Group and class of each row
[-24  13  11  -9   1  -6 -14 -10   0  18  -7  19  -2  -6  -3  -6  -2] => G [33]
[-24   0   5  -9  20   6  -4 -11   2  14   2   6  -8 -10  -2  -5  -7] => G [51]
[  1 -12  20  -7   3 -16  -4  -6  -7   7  -6   3   0  -5  -5   4  -3] => H [47]
[ -7  20   9 -15 -21 -21 -25   3  -2  12 -11  -2   8  16 -10  13  15] => K [35]
[-8 -9  1 -2 -2  3 -6 -1  2  0  2  0 -2  3 -7 -3  3] => L [50]
[ -6  -3  19 -17 -23 -18 -15   6  -3  -2 -23   2   1   3   0   6  -4] => H [47]
[-25  31  20  -3  12 -19 -18 -23   3  27 -80   3   4 -18  -6   9   2] => G [51]
[-13 -12  11 -11  -7  -2 -14   1   2   9 -12   1  -2  -4  -7  -1  -3] => L [50]
[-30 -11  16 -10  -8   0  -9   0   2   6  -3  -1  -1  -3  -5  -3 -13] => L [50]
[  1 -13   5  -5   1  -4  -4  -4  -3   5  -2  -4  -4   5   4  -1  -1] => H [47]
[-36  -4  20 -22 -23  -6 -24   6   1   6 -22   2   1   3  -7  -2   3] => L [43]
[-16  22  18   2   5 -14 -12 -10   2  17   0   7  -2   7  -3  -4  -4] => G [33]
[ 14  16  15 -11   1 -26 -17  -8 -17  21 -16   0   6   6  -7   0  -2] => H [36]
[-29 -21  20 -14   0 -16 -23   3   0  17  -7   3  -6  -1 -12  -8  -2] => L [43]
[-51 -19   8 -18 -15   3 -36   1   0  13 -11   1   7   2  -8 -11   2] => L [43]
[ -3  -5  15  -9  -2 -20 -12  -6  -6   9 -16   5   2  -4  -4  -4  -1] => H [47]
[-14   7   3  -7  -6  -7 -10   0   2  11 -11  -4   6  11  -6  -2   6] => K [52]
[ 17  -2   6  -8  -6  -9 -17  -2  -4   3  -9   4   2   3   2   9  -3] => H [47]
[-10 -20   1   0  10   6   1   3  -1   6   0  -3  -3   2   1  -7  -6] => L [50]
[-24  26  16  -9  16 -18 -15 -23  -1  33   3   6 -13 -11 -12   4  -4] => G [51]
[-27  22  13   2  11 -14 -11 -22   3  20  -5   4   2  -8 -12   0  -4] => G [51]
[-18   6  13  11  44 -38 -19 -40 -13  44   9   8  -5 -14 -24 -14   0] => G [33]

Group, then class
[  4   3   4  -3  -6 -16  13 -10  -4  -2   5   7  20 -14   8   7  11] => bazud (17)
[  3  -1  18  -7   9 -14   9  -4 -14  -8   3   9  20 -17  19   0   0] => bege (30)
[  4   2  10   6  -9  -5   2  -2   4 -10 -11   9   4  -9  -8   4   7] => bazud (25)
[-2 -2 11 -4 -6 -5 -3 -2 -6 -3 -5  5  4 -1 16  4 -2] => bege (30)
[  2  -4  10   0  -2 -11   3  -9  -4 -11 -12   9   4 -14   9   2   6] => bazud (17)
[  0  -4  17 -17  -9 -15   6  -6 -14  -6   2   9  22  -9  19   2  -6] => bege (30)
[  0   3  13   6   2  -1  -8   4  -5 -13 -11  -7  -5   1   6  -1  -1] => bege (30)
[  4  -1   9   8   4 -14  15 -17  -2 -14  -7  12  16 -18  16   6   9] => bazud (25)
[  5   1   4  15   1  -9   5  -5   1 -11  -7   8   3  -7   3   4   5] => bazud (25)
[  4  -9  12 -22  13 -18  25 -19 -20  -4   1   8  40 -20  34   2  12] => Zut (32)
[  7   6   9   6   6  -6  -5  -6  -8 -13 -10   6  -9 -14  -6   6  11] => bazud (17)
[ -2 -16   2  -8  -9  -2   8 -14 -13  -5   0  11  22  -6  41   3  21] => Zut (34)
[  6  -5   9   5  -5 -13  15 -12   0 -12  -5   7  15 -10  10   2  11] => bazud (25)
[  2   8   7  11   9  -2 -13  -3   0 -15  -9  -2 -10 -17 -14   1   5] => bazud (17)
[  0   0   3 -14  -8  -2   4   3  -2   4   1   2   6   4  15   1  -4] => bege (30)
[ -6  -9   0  -8  -1  -9   1 -15  -9  -3  -3   6  21  -9  27   1  29] => Zut (34)
[  0 -14  10   4   4  -6   5 -16  -7 -11   1   7  18 -10  28   8  20] => Zut (34)
[ -1  -8  11 -12   4 -18  10  -9 -14  -2  -2  11  13 -12  13   3   5] => Zut (32)
[  1  -6  13   7   6 -11   0  -9 -15 -14  -8   1  12 -20  11   5   9] => Zut (32)
[  2   2  25  -7   3  -2  -8  10  -4 -12  -7  -1   1   1  -6   1  -6] => bege (19)
[  4  -5  18  -5   0  -8   9  -6 -16 -10   1  22  17 -10  24   8   2] => bege (30)
[  3  -6  11  -1   7  -5  -8  -1 -13 -14  -8   8   0  -4   8   2  -5] => bege (30)
[ -1   5   1  -2  -6  -8  -6  -2   0   0  -7   4  10 -20  -2   1  13] => bazud (17)
[  2 -12  17   8  11   3  -8  -9 -17 -25  -3   7   0 -11  18   4   4] => Zut (34)
[ -1  -1   7 -17  -2 -17  14  -4  -9   3  -5   7  22 -10  14   4   1] => bege (30)
[  1  -2   4  -5   4  -9  -3 -10 -13  -1  -1   7  14 -13  12   1   8] => Zut (32)
[  6   2   6  -2  -5 -19  11 -11  -2  -4  -3   6  14  -7   5   2   0] => bazud (17)
[ -6  -9   2  -1   1  -3  -4 -12  -5  -5  -1   3   6  -9  20   3  11] => Zut (34)
[  1   0  22   3  12   7  -7   8  -6 -17  -9  -8 -12   1   5   2 -11] => bege (30)
[  3   2  17  -8   9  -2  -1   5  -8 -10  -6  -2  -1  12  17   5 -11] => bege (19)
[  1  -5   0 -10 -10 -19   9 -14  -7   7   0  14   5 -20   1   2  15] => bazud (17)
[  4   0  12   1   9 -24  10 -17  -6 -19 -10  21  16 -18   7   6   9] => bazud (17)
[  2  -1   4 -14 -11  -8   4  -1   0   0  -6   5  11   5  18   1  -1] => bege (30)
[ 12  -2   5  -2  15  -2  -7  -5 -13 -15  -6   0   6  -5   8  -1   6] => Zut (32)
[  5   4  18 -13   2 -15   4  -5  -7 -12 -13   5   9   6  23   2  -5] => bege (19)
[  2   2  10  12   5  -3   4  -9   7 -15 -11   2  -3 -20   0   3   8] => bazud (25)
[  4   0  15  -6   6  -5  -5  -1  -9 -13 -11   2   0   2  15   2 -10] => bege (19)
[  7   0  16 -13   9 -13   4   7 -13 -15  -9   2   7  10  24   8 -10] => bege (19)
[  5   1   3   2 -10 -17   7 -12   3  -7  -3  12   8 -11   1   4  -1] => bazud (25)
[  7  -3  21 -12   2 -14   8  -7 -15 -12 -15   7  14  -7  21   6   1] => bege (30)
[  1   3   1   9  -9   2  -8  -2   4  -2  -7   1   0  -9 -14   1   3] => bazud (25)
[  4   1   6   0  -3   4 -10   6   3  -8  -8  -3  -8  17   7   0  -4] => bege (30)
[  5   1  10  -7  -6 -11   2  -3   0  -1 -19   9   9 -19   5   4   4] => bazud (17)
[  7   0  17   8   0 -13  -2 -13  -8 -21 -18   8   2 -22  10   5  -2] => bazud (17)
[  7  -1   6  -3   7 -16   2 -13  -1  -5  -3   1  11 -17   2   4  11] => bazud (17)
[  9  -4   8   2 -12  -7   3 -10  -2  -6  -6  13  16 -12  15   5   5] => bazud (25)
[  2  -2  18  -5   3  -5   3  -5  -9 -13  -7   4  10   4  27  12  -9] => bege (19)
[  7   3  22   2   3  -7   5  -2  -7 -22 -16   4   4  -8  15   7 -16] => bege (30)

Group, then class
[ -4   4  -3  -7  -2   2   6   0   8  -2  -9  -5  -2 -13   4  -2  -1] => E (71)
[ -3  -9   7 -11   1   3  -2  -8   0  -1   5   5   2  12 -34   1  -5] => R (78)
[ 4  3 -1 -1  1 -3 -5 -8  2  2 -2 13  0 -1 -1 -3  4] => C (72)
[ -8   2   6   2  10  -1 -10   5  -2   4   1   3   4  11  -9  -3   4] => R (70)
[ -4   6   8  -3   4   3  -5   6   4   3  -4 -11   5   3  -7  -2  -7] => R (78)
[-11   3   8  -4   7   4  -3  -5   8   1   1   6   9   5 -14 -10  -6] => R (78)
[  6  -2  -1 -10 -16   0   7 -22   0  -6  -5  -2  -9  -5  17  11  -6] => E (90)
[  3  -1   0   0  -2  -1   7  -2   6   1  -1   4  -3 -13  -3  -1   4] => E (71)
[-10  -2   8   3 -12   7   7  -2   7   4   1  -6  -6 -12  -1   4  -6] => E (71)
[ -3   4  12  -1   8  -4   0 -13   4   4   5  19   7   7 -17 -11  -6] => R (78)
[ -5  -2 -16 -14 -10   1   8 -12   9 -11 -12  -3  -8 -15   6   4  -2] => E (91)
[ -1   5  -1  -3  -3  -4  -5  -2  -4  -4 -12   4   1  -5   7   1   1] => C (72)

Group, then class
[ -3 -34 -27  18   6  -4   0 -22 -51   9 -12 -18 -27   5 -18  20   7] => Zaz Tozaf
[  3  -7 -31  18  17  -1  16 -16 -18  -2 -25 -23 -15 -20 -29   8 -11] => Zaz tal
[-14 -24 -25  25  -5  -3 -14 -12 -29  -9 -13 -14  -8  -9 -31  10  11] => Tesap pedip
[  4  -5 -31  15  15   1  -4 -20 -35   1 -23 -31 -21 -10 -18  18 -14] => Zaz tal
[ -1  -3 -30  15  -7   5   1  -7 -29   9 -14 -16 -17 -14 -26  12  -8] => Tesap pedip
[-21  -2 -30  25  -4   2  -1 -19 -18  -1 -22 -16  -3 -18 -26   9 -38] => Tesap Bal
[-23 -31 -10  18   2   4 -14 -19 -12  -4 -20 -10  11  -1 -23  -8 -25] => Tesap pedip
[-11 -20   6  28  10  -2   1 -23 -31   1 -21 -22  -5   1 -15   8 -21] => Tesap Bal
[  0   3 -30  16   8  -2  -1 -12 -16   4 -26 -10 -14 -24 -35   6  -2] => Zaz tal
[  4 -11 -31  16   4   0  -6 -16 -11   2 -23   0 -20 -18 -31   5  -5] => Zaz tal
[-25  -1 -39  25  -4  12  -7 -14 -14   6 -32 -25 -10 -24 -41  13 -34] => Tesap Bal
[-21 -12 -20  22  -2  -3  -4 -11 -22   3 -16 -10  -4 -13 -29   2 -10] => Tesap pedip
[ -2  -8 -27  27  -7   9  -4  -9 -14   0 -22 -26  -3 -16 -36  15 -10] => Tesap Bal
[ -1 -39 -16  21  13 -11 -10  -5  -1   0  -4 -20  -4 -24 -34   7  33] => Zaz Tozaf
[-18 -15 -25  21  -1   1  -4 -20 -12  10 -23 -23  -4 -17 -39   6 -21] => Tesap pedip
[-16  -4 -35  23   9   0 -12 -25 -37   3 -29 -19 -11 -10 -36  24 -30] => Tesap pedip
[-12 -14 -27  17  20  -1  -6 -20 -25   7 -11   0  -5 -14 -33   9  -9] => Zaz Tozaf
[ -5  -8 -26  14  10   1   1 -14 -24   4 -23 -17 -19 -10 -28   6 -11] => Zaz tal
[-19 -23 -21  24  -9  -4 -13 -19 -10   3 -15 -26 -11 -17 -36   4 -18] => Tesap Bal
[-10  -4 -30  28  12   1 -12 -15 -28   6 -25 -32 -13 -19 -24   9 -23] => Zaz tal
[-16 -27 -15  23  13  -4 -13  -8  -6   2 -28 -20  -2 -20 -37   7  -5] => Tesap pedip
[ -8   5 -36  17   0   2   9 -19 -38   9 -42 -18 -21 -12  -9  11 -45] => Zaz tal
[ -4  -9 -29  24   9 -11  -2 -10 -25   8 -28 -22 -16 -22 -29  18  40] => Zaz Tozaf
[-11 -14 -27  33  -3  -5  -8  -7 -11   6 -22 -18  -6 -23 -35  -6 -14] => Tesap pedip
[ -3 -29 -29  38  21  -6   0 -10  -7  -7 -21 -18  14 -19 -38   3  10] => Zaz tal
[ -7 -19 -25  22  13  -5  -3 -16 -18   4 -14 -18 -10 -17 -21   4   3] => Zaz Tozaf
[-12 -10 -27  15   4   4 -11 -15 -25   2 -18 -22 -14 -18 -28   9  -3] => Tesap pedip
[  5  22 -39  19   3  12   1 -26 -51   5 -34 -27 -25  -7 -11  35 -60] => Zaz tal

Group, then class
[  3   3   1  -4  21 -20  -5   1  -1  24   4  -9   8  -4   2  -3   0] => [34] <79>
[  6   5   0  -5  14 -15  -4  -1   1  21   4  -7   6  -4   3  -5  -3] => [34] <79>
[ 2 10 -3  8 11 10  9 11 -7 -5 -1  2 12  1  2  1 -5] => [29] <82>
[  4  14  -2  -3  20 -24  -8   2  -4  20   2 -12  10  -8   7 -13  -3] => [34] <79>
[ 0  8  1  5  7  5 -1 12 -6 -8  1  4  4  2 -3  3  1] => [29] <82>
[ 3  5  3 -4  5  3  5  3 -3 -6  3  3  6 -2  0  0  0] => [29] <80>
[ 6  8  1 -6  9 -9  1 -7 10 14  4 -5 14 -4 -7 -3 -4] => [34] <79>
[10 17 -5 -6  1 -5  5  2  7 10  7 -4  6 -7  1 -6 -9] => [34] <77>
[  1   9  -1   1  11  11   4   8 -14  -5  -6   1   7  -2   3   2   0] => [29] <82>
[ 3 -2  1 -1  9 -3  6  8  0  0  0  5 14 -6 -4  1  1] => [29] <80>
[ 4  8 -3  4 14  8  5 -3 -2  7  0  3 16  4  9 -1  1] => [29] <82>
[  6  16   1   2  16 -17  -8   5  -3  10   7 -16   3  -4   2  -5  -8] => [34] <77>
[  5  10   0   2   8 -13  -6   7  -1  18  -5 -11   2   2   3  -6  -4] => [34] <77>
[ 9  7 -4 -2  6 -7 -1 -6  4 16  7 -3  9 -4 -1 -6 -3] => [34] <79>
[ 4  3 -4  7 14 15  5  3 -8 -6  0  3 11 -5  3 -2 -3] => [29] <82>
[  7   4   4   5  17 -13  -2   7   0  12   4 -10   7  -3  -2  -3  -5] => [34] <77>
[ 5  7 -2  3  9 14  6 -1 -3 -7 -3 13  6 -4  6  1 -3] => [29] <82>
[ 6 -2 -2  2  3  2  0  1 -6 -4  0  7  7 -5  0  1 -4] => [29] <80>
[ 1  2  2  3 14  9  5 10 -8 -9 -2 -4  6 -2  1  1  0] => [29] <82>
[ 8 10  0  0 10 -8 -4  6 -1 11  5 -8  7 -1  0 -1 -4] => [34] <77>
